Here is a tiny trained network, its code and every weight. The questions are about switching its units off for an input and a class, where a switched-off unit gives its printed mean instead of its output.

import numpy as np


def w(rows, s, z=0):
    codes = np.array(rows[::2]) - 128.0
    scale = np.full(codes.shape[1], s)
    scale[-1] = z or s
    return codes * scale


def f(y):
    return np.maximum(y, 0)


def log_softmax(a):
    a = a - a.max(-1, keepdims=True)
    return a - np.log(np.exp(a).sum(-1, keepdims=True))


def net(x, mask):
    res = np.array(x, float).reshape(1, 8) / 4 @ E
    y = f(res @ A[0][:, :-1].T + A[0][:, -1])
    res = res + np.where(mask, y, B[0][:, -1]) @ B[0][:, :-1]
    return log_softmax(res[-1] @ U[:, :-1].T + U[:, -1])


A, B = {}, {}
E = w([
[114,143,124,114,164,111,207,138,86,237],'x0',
[126,123,125,122,128,129,141,133,125,115],'x1',
[119,125,126,130,127,133,119,124,123,134],'x2',
[118,125,146,125,141,130,119,135,125,128],'x3',
[127,130,123,131,126,129,126,125,131,132],'x4',
[170,159,61,150,243,72,105,93,80,96],'x5',
[130,131,132,128,131,127,131,130,132,126],'x6',
[116,55,162,98,159,132,160,2,174,127],'x7',
],0.0097)
A[0] = w([
[153,119,130,115,140,121,121,110,133,105,181],'neuron 1',
[120,116,131,132,115,138,121,103,147,91,164],'neuron 2',
[135,143,104,117,144,124,112,137,115,124,133],'neuron 3',
[139,120,145,139,109,131,122,121,133,124,126],'neuron 4',
[136,130,126,132,112,139,77,120,160,63,251],'neuron 5',
[129,129,134,129,157,129,202,139,86,220,143],'neuron 6',
[120,136,127,121,153,125,188,137,105,202,138],'neuron 7',
[130,122,130,133,127,126,139,140,99,141,106],'neuron 8',
[146,177,69,139,168,113,93,164,71,108,129],'neuron 9',
[109,64,205,109,70,146,172,61,191,154,136],'neuron 10',
[149,109,109,127,229,112,142,7,132,98,9],'neuron 11',
[128,131,125,132,138,133,140,129,100,151,127],'neuron 12',
[131,124,130,141,104,128,77,118,152,55,254],'neuron 13',
[98,129,146,127,136,137,176,140,115,184,134],'neuron 14',
[122,100,130,112,116,124,151,123,153,140,114],'neuron 15',
[138,111,120,129,171,109,130,87,142,122,67],'neuron 16',
[120,125,124,124,124,106,120,131,128,110,143],'neuron 17',
[131,137,151,132,40,143,121,223,135,159,246],'neuron 18',
[142,167,89,141,157,113,104,156,77,109,135],'neuron 19',
[105,111,143,131,107,140,117,135,154,109,184],'neuron 20',
[111,150,134,132,67,143,120,196,131,146,230],'neuron 21',
[130,127,124,126,136,122,128,134,113,148,135],'neuron 22',
],0.014,0.0041)
B[0] = w([
[132,132,127,139,85,134,129,125,120,106,159],'neuron 1',
[143,150,136,90,100,142,127,163,160,119,167],'neuron 2',
[151,131,116,150,147,115,126,132,133,115,158],'neuron 3',
[131,135,129,109,114,137,135,140,141,132,145],'neuron 4',
[155,78,118,177,84,129,40,95,133,98,216],'neuron 5',
[64,159,121,114,207,110,200,149,111,171,219],'neuron 6',
[65,147,120,120,183,116,185,118,110,165,201],'neuron 7',
[122,138,128,100,140,123,143,151,139,117,143],'neuron 8',
[145,115,74,182,193,117,130,151,162,69,223],'neuron 9',
[134,90,122,135,160,166,135,78,253,186,246],'neuron 10',
[108,146,184,82,53,117,104,148,24,140,216],'neuron 11',
[116,154,119,110,143,131,148,157,134,106,152],'neuron 12',
[169,129,137,139,64,149,46,141,165,95,220],'neuron 13',
[111,109,136,150,171,116,144,82,97,176,188],'neuron 14',
[113,108,145,145,152,136,131,92,137,145,157],'neuron 15',
[121,138,130,111,93,120,125,127,85,156,162],'neuron 16',
[139,132,121,137,121,122,119,116,125,128,143],'neuron 17',
[108,141,162,90,68,112,102,131,27,136,254],'neuron 18',
[145,134,81,175,169,127,140,156,149,80,204],'neuron 19',
[146,141,132,85,99,145,125,150,151,126,173],'neuron 20',
[132,143,157,104,93,115,118,126,47,114,223],'neuron 21',
[127,141,114,127,118,125,162,145,126,117,146],'neuron 22',
],0.022,0.015)
U = w([
[149,132,184,110,56,119,76,133,75,98,253],'0',
[66,172,178,89,128,77,174,131,44,155,175],'1',
[176,98,73,232,151,123,100,132,173,62,81],'2',
[104,157,64,171,216,96,200,168,164,105,96],'3',
[159,92,139,124,106,184,121,96,254,120,68],'4',
[84,103,134,141,194,141,197,60,205,177,3],'5',
],0.007,0.0014)

Each question gives the input, the list of numbers given to net, and the class t.
The units are the neurons (one row each of A and B). Each row of codes is followed by its name. A weight is (code - 128) times the scale printed after its matrix; where a second scale follows, it is the last column's (A, B and U).
mask holds one flag per neuron, in row order. A switched-off neuron (its flag False) gives its mean, the last column of its row in B, instead of its output. The means were averaged over made-up inputs and are rounded, as every weight is.
A unit's drop is (log p(t) with every unit on - log p(t) with that unit switched off) / (log p(t) with every unit on - log p(t) with every unit switched off).
The circuit of an input: a set's keep is (log p(t) with only the set's units on - log p(t) with every unit switched off) / (log p(t) with every unit on - log p(t) with every unit switched off). Starting from the 12 units with the biggest drops (on a tie, the unit counted first), units are removed one at a time, each time the one whose removal leaves the highest keep (on an exact tie, the one counted first), for as long as the keep stays at least 0.8.
circuit, biggest first: the units of the circuit, biggest drop first
k most important neurons: the k neurons with the biggest drops, biggest first
drop when u is switched off: that unit's drop, to one decimal
input [5,-7,-5,6,4,-1,2,1], class 5: circuit, biggest first : neuron 11
input [1,-6,-4,1,3,1,-4,0], class 3: 2 most important neurons : neuron 18; neuron 11
input [1,-5,0,0,4,-3,3,-7], class 1: 2 most important neurons : neuron 13; neuron 5
input [0,5,-4,2,0,8,6,3], class 0: 2 most important neurons : neuron 11; neuron 6
input [8,-8,-8,-1,4,0,-7,6], class 5: 3 most important neurons : neuron 10; neuron 18; neuron 21
input [8,2,-6,4,-4,0,-6,6], class 5: 2 most important neurons : neuron 10; neuron 18
input [-4,-8,2,-8,0,-2,-3,1], class 4: 2 most important neurons : neuron 11; neuron 18
input [1,6,-4,0,-8,-8,-2,-2], class 1: 3 most important neurons : neuron 13; neuron 5; neuron 18
input [1,-1,-5,3,1,4,4,-4], class 3: 2 most important neurons : neuron 5; neuron 13
input [2,-2,-8,-8,6,0,-5,2], class 5: 2 most important neurons : neuron 18; neuron 21
input [5,-2,6,-3,0,0,-5,5], class 5: 3 most important neurons : neuron 18; neuron 10; neuron 21
input [0,5,6,-8,-1,3,6,-7], class 2: drop when neuron 6 is switched off : 0.2
input [7,8,-7,-8,-8,-7,-4,3], class 5: drop when neuron 10 is switched off : 1.0
input [-7,0,-2,0,0,-8,-8,4], class 4: circuit, biggest first : neuron 10
input [4,-4,-8,5,-7,-8,-6,3], class 5: drop when neuron 10 is switched off : 1.7
